Below is a small trained network, with its code and all its weights. Each question gives an input and a class and asks what happens when units are switched off, that is, made to give their printed mean instead of their output.

import numpy as np


def w(rows, s, z=0):
    codes = np.array(rows[::2]) - 128.0
    scale = np.full(codes.shape[1], s)
    scale[-1] = z or s
    return codes * scale


def f(y):
    return y / 2 * (1 + np.tanh(0.7978845608 * (y + 0.044715 * y**3)))


def log_softmax(a):
    a = a - a.max(-1, keepdims=True)
    return a - np.log(np.exp(a).sum(-1, keepdims=True))


def net(x, mask):
    res = np.array(x, float).reshape(1, 7) / 4 @ E
    y = f(res @ A[0][:, :-1].T + A[0][:, -1])
    res = res + np.where(mask, y, B[0][:, -1]) @ B[0][:, :-1]
    return log_softmax(res[-1] @ U[:, :-1].T + U[:, -1])


A, B = {}, {}
E = w([
[97,151,88,60,104,97,58,142,102],'x0',
[57,59,123,108,104,112,137,155,191],'x1',
[80,119,196,75,177,113,75,164,76],'x2',
[148,69,93,103,217,86,199,180,169],'x3',
[99,172,162,152,89,128,136,134,214],'x4',
[103,140,67,155,126,212,130,179,84],'x5',
[173,122,118,8,153,190,184,123,130],'x6',
],0.012)
A[0] = w([
[123,131,140,126,125,136,186,83,132,22],'n0',
[165,136,175,137,127,168,163,110,144,152],'n1',
[157,170,203,142,154,196,182,91,143,154],'n2',
[124,195,167,161,120,74,62,99,98,126],'n3',
[205,122,85,53,205,88,125,115,88,167],'n4',
[129,29,154,151,165,116,142,132,141,74],'n5',
[127,104,108,110,136,144,183,154,207,3],'n6',
[143,165,195,143,89,98,69,124,101,111],'n7',
[119,145,143,132,109,88,162,162,224,103],'n8',
[94,109,183,2,159,172,106,140,89,118],'n9',
[116,114,116,96,133,100,153,99,113,30],'n10',
[174,171,176,123,138,153,159,119,126,178],'n11',
[146,230,123,87,123,137,79,113,132,84],'n12',
[111,106,118,195,204,156,140,190,84,79],'n13',
[120,114,177,121,215,5,128,119,156,130],'n14',
],0.014,0.004)
B[0] = w([
[131,149,102,147,82,107,132,106,154,151],'n0',
[89,164,71,147,149,120,168,91,147,181],'n1',
[114,137,86,141,109,128,174,97,140,208],'n2',
[39,111,145,136,117,111,60,80,86,221],'n3',
[126,101,85,217,154,94,251,130,192,233],'n4',
[137,156,113,132,123,181,125,138,145,191],'n5',
[111,94,127,140,141,89,60,99,90,208],'n6',
[94,136,121,164,145,86,113,66,115,209],'n7',
[110,72,177,125,177,89,121,111,134,209],'n8',
[137,133,208,51,95,176,84,198,73,250],'n9',
[149,110,139,171,113,131,177,167,133,145],'n10',
[149,154,72,132,144,117,133,119,143,181],'n11',
[95,201,96,134,94,156,124,118,112,187],'n12',
[158,168,98,67,94,168,121,174,127,201],'n13',
[216,95,165,78,122,198,149,175,148,223],'n14',
],0.013,0.017)
U = w([
[23,86,139,193,138,1,105,43,124,165],'0',
[132,251,21,113,103,255,188,160,161,177],'1',
[92,196,214,60,85,220,2,192,29,141],'2',
[191,22,190,53,143,165,172,241,180,2],'3',
],0.0065,0.0033)

Each question gives the input, the list of numbers given to net, and the class t.
The units are the neurons (one row each of A and B). Each row of codes is followed by its name. A weight is (code - 128) times the scale printed after its matrix; where a second scale follows, it is the last column's (A, B and U).
mask holds one flag per neuron, in row order. A switched-off neuron (its flag False) gives its mean, the last column of its row in B, instead of its output. The means were averaged over made-up inputs and are rounded, as every weight is.
A unit's drop is (log p(t) with every unit on - log p(t) with that unit switched off) / (log p(t) with every unit on - log p(t) with every unit switched off).
The circuit of an input: a set's keep is (log p(t) with only the set's units on - log p(t) with every unit switched off) / (log p(t) with every unit on - log p(t) with every unit switched off). Starting from the 12 units with the biggest drops (on a tie, the unit counted first), units are removed one at a time, each time the one whose removal leaves the highest keep (on an exact tie, the one counted first), for as long as the keep stays at least 0.8.
units of the circuit, in order: the units of the circuit, biggest drop first
most important unit: the unit with the biggest drop
k most important neurons: the k neurons with the biggest drops, biggest first
drop when u is switched off: that unit's drop, to one decimal
input [-1,-3,-6,-5,-8,7,-6], class 2: units of the circuit, in order	n4
input [8,1,-1,2,-5,0,2], class 3: units of the circuit, in order	n4; n9
input [-2,3,6,2,0,6,-6], class 1: units of the circuit, in order	n9; n13
input [1,3,0,-5,-7,2,-6], class 0: 3 most important neurons	n9; n14; n7
input [-5,-3,2,-6,1,6,-5], class 0: 2 most important neurons	n9; n7
input [0,-5,-3,4,8,3,0], class 0: 2 most important neurons	n14; n8
input [4,8,-2,3,-2,6,-6], class 2: 2 most important neurons	n4; n2
input [-6,8,8,-2,-4,-4,-7], class 2: 2 most important neurons	n4; n3
input [-8,8,6,3,-6,3,-1], class 2: 3 most important neurons	n4; n13; n5
input [0,5,3,-2,-6,-3,-6], class 2: 2 most important neurons	n4; n14
input [-5,-2,1,-1,-7,-7,-3], class 3: 3 most important neurons	n14; n12; n6
input [4,0,-1,3,3,4,4], class 3: 2 most important neurons	n3; n7
input [1,8,7,7,7,4,7], class 2: 2 most important neurons	n9; n6
input [-3,3,3,-3,-7,-1,2], class 3: units of the circuit, in order	n3
input [-3,3,0,-5,4,6,-5], class 0: 2 most important neurons	n9; n14
input [3,-4,-2,7,-2,2,8], class 3: 2 most important neurons	n9; n12
input [1,7,-4,7,5,-7,-5], class 3: drop when n14 is switched off	1.8
input [8,-6,-5,8,8,1,-1], class 0: drop when n9 is switched off	0.4
input [-8,7,2,0,7,2,8], class 0: drop when n6 is switched off	0.2
input [5,-5,6,3,-4,-6,8], class 3: most important unit	n4
input [-5,-4,4,-7,-3,8,8], class 1: drop when n2 is switched off	0.1
